Below are the code and all the weights of a small trained network. Each question names an input and a class and asks about switching units off, where a switched-off unit gives its printed mean instead of its output.

import numpy as np


def w(rows, s, z=0):
    codes = np.array(rows[::2]) - 128.0
    scale = np.full(codes.shape[1], s)
    scale[-1] = z or s
    return codes * scale


def f(y):
    return y / 2 * (1 + np.tanh(0.7978845608 * (y + 0.044715 * y**3)))


def log_softmax(a):
    a = a - a.max(-1, keepdims=True)
    return a - np.log(np.exp(a).sum(-1, keepdims=True))


def net(x, mask):
    res = np.array(x, float).reshape(1, 4) / 4 @ E
    y = f(res @ A[0][:, :-1].T + A[0][:, -1])
    res = res + np.where(mask, y, B[0][:, -1]) @ B[0][:, :-1]
    return log_softmax(res[-1] @ U[:, :-1].T + U[:, -1])


A, B = {}, {}
E = w([
[27,60,240],'x0',
[127,128,128],'x1',
[219,9,105],'x2',
[217,167,239],'x3',
],0.011)
A[0] = w([
[201,188,36,2],'neuron 1',
[52,90,68,41],'neuron 2',
[66,180,142,132],'neuron 3',
[165,24,112,149],'neuron 4',
[78,222,150,127],'neuron 5',
[75,101,188,101],'neuron 6',
[53,58,205,73],'neuron 7',
[74,100,173,63],'neuron 8',
[49,220,147,166],'neuron 9',
[189,155,225,85],'neuron 10',
[73,175,144,120],'neuron 11',
[209,3,127,118],'neuron 12',
[182,174,207,27],'neuron 13',
[172,136,195,33],'neuron 14',
[92,96,84,79],'neuron 15',
[118,1,175,86],'neuron 16',
[67,208,130,126],'neuron 17',
[113,174,146,87],'neuron 18',
],0.015,0.0041)
B[0] = w([
[207,184,75,239],'neuron 1',
[3,117,53,206],'neuron 2',
[133,110,157,190],'neuron 3',
[150,64,208,218],'neuron 4',
[144,125,214,206],'neuron 5',
[166,200,97,196],'neuron 6',
[176,230,93,231],'neuron 7',
[182,177,95,184],'neuron 8',
[159,80,165,225],'neuron 9',
[42,103,45,209],'neuron 10',
[147,104,176,182],'neuron 11',
[132,78,169,248],'neuron 12',
[54,132,87,192],'neuron 13',
[53,130,121,175],'neuron 14',
[57,108,103,174],'neuron 15',
[170,140,149,220],'neuron 16',
[134,96,176,203],'neuron 17',
[117,93,169,154],'neuron 18',
],0.012,0.016)
U = w([
[138,51,227,179],'0',
[178,180,126,175],'1',
[4,91,120,1],'2',
],0.02,0.00093)

Each question gives the input, the list of numbers given to net, and the class t.
The units are the neurons (one row each of A and B). Each row of codes is followed by its name. A weight is (code - 128) times the scale printed after its matrix; where a second scale follows, it is the last column's (A, B and U).
mask holds one flag per neuron, in row order. A switched-off neuron (its flag False) gives its mean, the last column of its row in B, instead of its output. The means were averaged over made-up inputs and are rounded, as every weight is.
A unit's drop is (log p(t) with every unit on - log p(t) with that unit switched off) / (log p(t) with every unit on - log p(t) with every unit switched off).
The circuit of an input: a set's keep is (log p(t) with only the set's units on - log p(t) with every unit switched off) / (log p(t) with every unit on - log p(t) with every unit switched off). Starting from the 12 units with the biggest drops (on a tie, the unit counted first), units are removed one at a time, each time the one whose removal leaves the highest keep (on an exact tie, the one counted first), for as long as the keep stays at least 0.8.
units of the circuit, in order: the units of the circuit, biggest drop first
k most important neurons: the k neurons with the biggest drops, biggest first
drop when u is switched off: that unit's drop, to one decimal
input [-1,-8,-7,8], class 2: units of the circuit, in order : [neuron 10]
input [1,8,1,-2], class 2: 3 most important neurons : [neuron 1; neuron 9; neuron 5]
input [-7,2,7,-5], class 0: 2 most important neurons : [neuron 4; neuron 12]
input [2,-4,-4,6], class 2: 2 most important neurons : [neuron 10; neuron 13]
input [-8,4,-8,-6], class 0: 4 most important neurons : [neuron 17; neuron 9; neuron 7; neuron 5]
input [6,7,0,6], class 1: 2 most important neurons : [neuron 7; neuron 6]
input [6,-4,-6,-1], class 0: 2 most important neurons : [neuron 9; neuron 1]
input [-4,8,4,-4], class 0: 3 most important neurons : [neuron 7; neuron 4; neuron 10]
input [4,3,-2,5], class 2: 2 most important neurons : [neuron 10; neuron 1]
input [6,-8,-4,-6], class 1: 3 most important neurons : [neuron 7; neuron 8; neuron 6]
input [6,-7,2,-6], class 1: 3 most important neurons : [neuron 7; neuron 16; neuron 8]
input [7,5,3,7], class 1: drop when neuron 8 is switched off : 0.2
input [6,-6,3,8], class 2: drop when neuron 10 is switched off : 0.8
input [7,3,5,1], class 1: drop when neuron 7 is switched off : 0.7
input [5,6,4,2], class 1: drop when neuron 6 is switched off : 0.1
